Below is a small trained network, with its code and all its weights. Each question gives an input and a class and asks what happens when units are switched off, that is, made to give their printed mean instead of their output.

import numpy as np


def w(rows, s, z=0):
    codes = np.array(rows[::2]) - 128.0
    scale = np.full(codes.shape[1], s)
    scale[-1] = z or s
    return codes * scale


def f(y):
    return np.maximum(y, 0)


def log_softmax(a):
    a = a - a.max(-1, keepdims=True)
    return a - np.log(np.exp(a).sum(-1, keepdims=True))


def net(x, mask):
    res = np.array(x, float).reshape(1, 2) / 4 @ E
    y = f(res @ A[0][:, :-1].T + A[0][:, -1])
    res = res + np.where(mask, y, B[0][:, -1]) @ B[0][:, :-1]
    return log_softmax(res[-1] @ U[:, :-1].T + U[:, -1])


A, B = {}, {}
E = w([
[10,152,220,200,80,85,8,243,64],'x0',
[28,73,248,180,183,142,119,73,172],'x1',
],0.013)
A[0] = w([
[196,131,55,82,80,143,177,98,206,169],'n0',
[81,136,200,208,101,77,35,233,166,245],'n1',
[67,61,144,223,146,111,179,146,181,116],'n2',
[203,197,54,146,38,112,175,187,94,255],'n3',
[2,126,148,165,60,103,77,163,132,31],'n4',
[107,49,229,102,195,119,202,38,184,235],'n5',
],0.0077,0.0022)
B[0] = w([
[204,40,43,46,213,88,151,83,91,240],'n0',
[97,199,186,57,2,93,68,156,211,248],'n1',
[59,130,116,122,64,152,212,166,125,181],'n2',
[81,205,67,118,96,135,181,213,194,228],'n3',
[141,193,117,123,44,116,158,189,149,214],'n4',
[78,54,149,86,112,178,111,120,123,231],'n5',
],0.009,0.018)
U = w([
[191,145,149,121,159,99,86,128,77,64],'0',
[199,135,132,158,158,79,123,72,70,2],'1',
[53,51,127,125,116,194,181,44,175,246],'2',
[207,47,118,55,180,112,109,34,43,158],'3',
[166,177,2,82,132,140,243,117,156,120],'4',
[90,181,144,110,31,76,85,157,117,197],'5',
[199,118,108,161,183,120,58,101,107,2],'6',
],0.0096,0.0033)

Each question gives the input, the list of numbers given to net, and the class t.
The units are the neurons (one row each of A and B). Each row of codes is followed by its name. A weight is (code - 128) times the scale printed after its matrix; where a second scale follows, it is the last column's (A, B and U).
mask holds one flag per neuron, in row order. A switched-off neuron (its flag False) gives its mean, the last column of its row in B, instead of its output. The means were averaged over made-up inputs and are rounded, as every weight is.
A unit's drop is (log p(t) with every unit on - log p(t) with that unit switched off) / (log p(t) with every unit on - log p(t) with every unit switched off).
The circuit of an input: a set's keep is (log p(t) with only the set's units on - log p(t) with every unit switched off) / (log p(t) with every unit on - log p(t) with every unit switched off). Starting from all 6 units, units are removed one at a time, each time the one whose removal leaves the highest keep (on an exact tie, the one counted first), for as long as the keep stays at least 0.8.
units of the circuit, in order: the units of the circuit, biggest drop first
unit that matters most: the unit with the biggest drop
top k neurons: the k neurons with the biggest drops, biggest first
drop when u is switched off: that unit's drop, to one decimal
input [-1,3], class 2: unit that matters most => n0
input [0,2], class 2: units of the circuit, in order => n4, n3
input [-6,4], class 3: top 3 neurons => n3, n0, n1
input [-6,-1], class 3: units of the circuit, in order => n0, n4, n1
input [-1,1], class 2: top 4 neurons => n0, n1, n3, n4
input [-3,2], class 3: units of the circuit, in order => n3, n1
input [0,3], class 2: units of the circuit, in order => n1, n3
input [-7,4], class 3: units of the circuit, in order => n0, n3
input [-1,0], class 3: top 4 neurons => n3, n1, n4, n2
input [-2,0], class 3: top 4 neurons => n3, n4, n1, n2
input [2,-5], class 4: top 3 neurons => n1, n3, n5
input [-8,0], class 3: drop when n0 is switched off => 0.1
input [-5,3], class 3: drop when n3 is switched off => 0.2
input [-7,0], class 3: top neuron => n0
input [2,-6], class 4: top 2 neurons => n1, n3
